Here is a tiny trained network, its code and every weight. The questions are about switching its units off for an input and a class, where a switched-off unit gives its printed mean instead of its output.

import numpy as np


def w(rows, s, z=0):
    codes = np.array(rows[::2]) - 128.0
    scale = np.full(codes.shape[1], s)
    scale[-1] = z or s
    return codes * scale


def f(y):
    return y / 2 * (1 + np.tanh(0.7978845608 * (y + 0.044715 * y**3)))


def log_softmax(a):
    a = a - a.max(-1, keepdims=True)
    return a - np.log(np.exp(a).sum(-1, keepdims=True))


def net(x, mask):
    res = np.array(x, float).reshape(1, 5) / 4 @ E
    y = f(res @ A[0][:, :-1].T + A[0][:, -1])
    res = res + np.where(mask, y, B[0][:, -1]) @ B[0][:, :-1]
    return log_softmax(res[-1] @ U[:, :-1].T + U[:, -1])


A, B = {}, {}
E = w([
[138,67,76,151,139,97,98,64,143,175],'x0',
[185,158,62,126,132,131,212,161,172,147],'x1',
[146,153,145,41,112,111,128,49,51,195],'x2',
[149,93,136,130,102,249,138,134,188,109],'x3',
[82,193,120,132,200,116,129,81,211,166],'x4',
],0.016)
A[0] = w([
[159,55,124,197,84,190,128,137,232,69,189],'n1',
[142,147,81,200,127,155,109,161,144,140,2],'n2',
[26,176,175,255,210,152,66,93,197,103,133],'n3',
[83,203,134,191,233,130,98,142,125,94,183],'n4',
[199,167,173,107,131,142,158,201,79,78,110],'n5',
[148,153,92,149,131,96,140,124,192,127,145],'n6',
[121,96,214,142,107,159,49,125,123,137,108],'n7',
[28,175,145,55,217,59,67,115,136,104,197],'n8',
[147,244,121,69,86,83,224,110,150,237,151],'n9',
[200,216,97,62,172,123,215,158,139,169,160],'n10',
],0.008,0.0035)
B[0] = w([
[113,2,112,121,242,158,142,216,184,62,249],'n1',
[117,96,165,167,162,81,188,124,99,148,157],'n2',
[63,192,92,103,90,115,14,220,198,125,230],'n3',
[116,130,172,159,57,46,198,173,192,217,195],'n4',
[212,144,147,109,61,165,174,153,110,179,190],'n5',
[152,138,97,113,115,84,126,143,207,142,172],'n6',
[163,99,172,43,70,121,40,106,156,81,189],'n7',
[55,185,70,115,52,25,106,123,113,146,228],'n8',
[98,180,174,88,220,125,168,16,116,80,229],'n9',
[156,211,86,59,126,134,206,81,141,92,212],'n10',
],0.0077,0.016)
U = w([
[156,98,64,113,126,167,79,64,182,220,136],'0',
[114,155,135,179,152,154,116,108,106,136,2],'1',
[172,146,173,115,44,171,154,160,79,93,186],'2',
[148,117,152,108,99,61,67,63,3,148,181],'3',
[112,101,163,119,133,174,86,135,144,77,27],'4',
[164,112,65,188,179,122,160,168,152,109,122],'5',
[135,202,117,100,139,119,165,57,140,116,228],'6',
[70,190,124,142,108,81,93,123,164,159,123],'7',
],0.015,0.0034)

Each question gives the input, the list of numbers given to net, and the class t.
The units are the neurons (one row each of A and B). Each row of codes is followed by its name. A weight is (code - 128) times the scale printed after its matrix; where a second scale follows, it is the last column's (A, B and U).
mask holds one flag per neuron, in row order. A switched-off neuron (its flag False) gives its mean, the last column of its row in B, instead of its output. The means were averaged over made-up inputs and are rounded, as every weight is.
A unit's drop is (log p(t) with every unit on - log p(t) with that unit switched off) / (log p(t) with every unit on - log p(t) with every unit switched off).
The circuit of an input: a set's keep is (log p(t) with only the set's units on - log p(t) with every unit switched off) / (log p(t) with every unit on - log p(t) with every unit switched off). Starting from all 10 units, units are removed one at a time, each time the one whose removal leaves the highest keep (on an exact tie, the one counted first), for as long as the keep stays at least 0.8.
circuit, biggest first: the units of the circuit, biggest drop first
k most important neurons: the k neurons with the biggest drops, biggest first
drop of u: that unit's drop, to one decimal
input [-8,8,-4,-4,-1], class 6: circuit, biggest first	(n10)
input [-5,3,1,8,3], class 5: 3 most important neurons	(n1 n7 n8)
input [-2,2,-6,-1,-8], class 5: 2 most important neurons	(n1 n7)
input [7,1,-4,4,8], class 7: 2 most important neurons	(n3 n4)
input [-8,8,-4,0,3], class 6: 2 most important neurons	(n10 n9)
input [-8,3,5,8,1], class 6: 2 most important neurons	(n9 n10)
input [1,8,2,7,-7], class 5: 2 most important neurons	(n1 n7)
input [-2,7,6,-2,-7], class 6: drop of n9	0.8
input [-3,4,8,-3,-7], class 6: drop of n9	0.7
input [-7,-4,-8,-5,-4], class 2: drop of n5	1.5
